Below is a small trained network, with its code and all its weights. Each question gives an input and a class and asks what happens when units are switched off, that is, made to give their printed mean instead of their output.

import numpy as np


def w(rows, s, z=0):
    codes = np.array(rows[::2]) - 128.0
    scale = np.full(codes.shape[1], s)
    scale[-1] = z or s
    return codes * scale


def f(y):
    return np.maximum(y, 0)


def log_softmax(a):
    a = a - a.max(-1, keepdims=True)
    return a - np.log(np.exp(a).sum(-1, keepdims=True))


def net(x, mask):
    res = np.array(x, float).reshape(1, 6) / 4 @ E
    y = f(res @ A[0][:, :-1].T + A[0][:, -1])
    res = res + np.where(mask, y, B[0][:, -1]) @ B[0][:, :-1]
    return log_softmax(res[-1] @ U[:, :-1].T + U[:, -1])


A, B = {}, {}
E = w([
[134,126,126,125,122,129],'x0',
[138,107,12,218,102,180],'x1',
[148,238,154,136,13,166],'x2',
[136,128,127,121,131,128],'x3',
[250,119,165,197,120,30],'x4',
[83,44,126,115,1,77],'x5',
],0.0069)
A[0] = w([
[69,150,116,86,144,214,22],'neuron 0',
[107,208,141,138,69,157,32],'neuron 1',
[216,147,178,179,122,92,138],'neuron 2',
[102,152,226,2,136,66,26],'neuron 3',
[217,129,161,162,128,29,2],'neuron 4',
[93,59,82,87,208,96,97],'neuron 5',
[72,53,119,145,191,101,70],'neuron 6',
[159,176,87,120,193,157,49],'neuron 7',
[126,113,33,169,110,155,22],'neuron 8',
[165,39,113,126,188,105,155],'neuron 9',
[21,124,104,75,133,197,44],'neuron 10',
[126,113,44,169,115,151,36],'neuron 11',
[120,125,40,194,115,152,40],'neuron 12',
[68,147,124,31,138,188,63],'neuron 13',
[162,148,126,145,205,175,64],'neuron 14',
[85,30,104,111,18,71,105],'neuron 15',
],0.0083,0.0049)
B[0] = w([
[133,98,81,159,123,23,179],'neuron 0',
[212,168,114,80,30,107,177],'neuron 1',
[79,70,47,103,122,92,243],'neuron 2',
[240,26,200,225,176,203,226],'neuron 3',
[74,69,47,156,122,65,211],'neuron 4',
[186,182,154,65,19,130,213],'neuron 5',
[217,203,126,121,33,121,192],'neuron 6',
[78,192,154,143,161,92,166],'neuron 7',
[194,82,186,176,152,147,165],'neuron 8',
[150,200,136,76,57,145,223],'neuron 9',
[160,66,70,154,125,46,214],'neuron 10',
[196,67,206,172,165,151,162],'neuron 11',
[226,88,193,170,160,159,173],'neuron 12',
[126,63,47,180,132,37,203],'neuron 13',
[58,181,166,143,152,92,175],'neuron 14',
[20,254,201,147,248,116,254],'neuron 15',
],0.0068,0.0062)
U = w([
[107,124,120,116,122,144,252],'0',
[109,69,43,154,117,44,51],'1',
[201,67,211,189,158,186,72],'2',
[103,144,126,105,108,154,215],'3',
[178,219,133,72,2,125,62],'4',
[29,233,172,147,207,106,72],'5',
],0.0092,0.011)

Each question gives the input, the list of numbers given to net, and the class t.
The units are the neurons (one row each of A and B). Each row of codes is followed by its name. A weight is (code - 128) times the scale printed after its matrix; where a second scale follows, it is the last column's (A, B and U).
mask holds one flag per neuron, in row order. A switched-off neuron (its flag False) gives its mean, the last column of its row in B, instead of its output. The means were averaged over made-up inputs and are rounded, as every weight is.
A unit's drop is (log p(t) with every unit on - log p(t) with that unit switched off) / (log p(t) with every unit on - log p(t) with every unit switched off).
The circuit of an input: a set's keep is (log p(t) with only the set's units on - log p(t) with every unit switched off) / (log p(t) with every unit on - log p(t) with every unit switched off). Starting from the 12 units with the biggest drops (on a tie, the unit counted first), units are removed one at a time, each time the one whose removal leaves the highest keep (on an exact tie, the one counted first), for as long as the keep stays at least 0.8.
circuit, biggest first: the units of the circuit, biggest drop first
most important unit: the unit with the biggest drop
top k neurons: the k neurons with the biggest drops, biggest first
drop of u: that unit's drop, to one decimal
input [-6,-3,-7,-5,-3,1], class 4: circuit, biggest first : (neuron 5; neuron 6)
input [-4,-4,-4,3,4,8], class 5: circuit, biggest first : (neuron 15)
input [5,-5,7,2,-7,7], class 1: top 2 neurons : (neuron 13; neuron 10)
input [0,7,1,1,5,-8], class 5: top 4 neurons : (neuron 14; neuron 7; neuron 3; neuron 10)
input [2,-8,6,-6,7,-5], class 2: top 2 neurons : (neuron 3; neuron 13)
input [-4,-7,-8,6,5,-1], class 4: circuit, biggest first : (neuron 9; neuron 5)
input [-8,8,-4,5,-6,-5], class 2: circuit, biggest first : (neuron 12; neuron 11)
input [-5,5,1,4,-7,0], class 1: circuit, biggest first : (neuron 10; neuron 0)
input [0,2,-6,6,4,-7], class 5: top 3 neurons : (neuron 14; neuron 7; neuron 1)
input [-2,-2,4,-5,7,4], class 1: top 2 neurons : (neuron 4; neuron 2)
input [5,-2,5,0,-8,4], class 1: top 3 neurons : (neuron 13; neuron 10; neuron 0)
input [1,-6,-3,5,0,-3], class 2: top 2 neurons : (neuron 3; neuron 15)
input [-6,-2,5,4,-7,-7], class 1: top 2 neurons : (neuron 13; neuron 0)
input [5,3,-2,-2,-8,2], class 1: most important unit : neuron 10
input [5,4,2,5,7,-3], class 1: circuit, biggest first : (neuron 2; neuron 4)
input [-3,-3,6,5,-6,-5], class 1: top 2 neurons : (neuron 13; neuron 0)
input [-6,-2,5,5,8,6], class 1: top 2 neurons : (neuron 4; neuron 2)
input [-3,7,-6,-3,5,3], class 2: top 3 neurons : (neuron 12; neuron 11; neuron 8)
input [6,0,-6,0,5,7], class 5: drop of neuron 6 : -0.1
input [-3,6,-7,1,3,3], class 4: most important unit : neuron 9
input [4,-7,0,-4,0,-3], class 2: drop of neuron 3 : 0.7
input [-6,1,4,-1,1,-8], class 5: drop of neuron 7 : 0.4
input [6,4,-8,-7,4,-2], class 4: drop of neuron 6 : 0.1
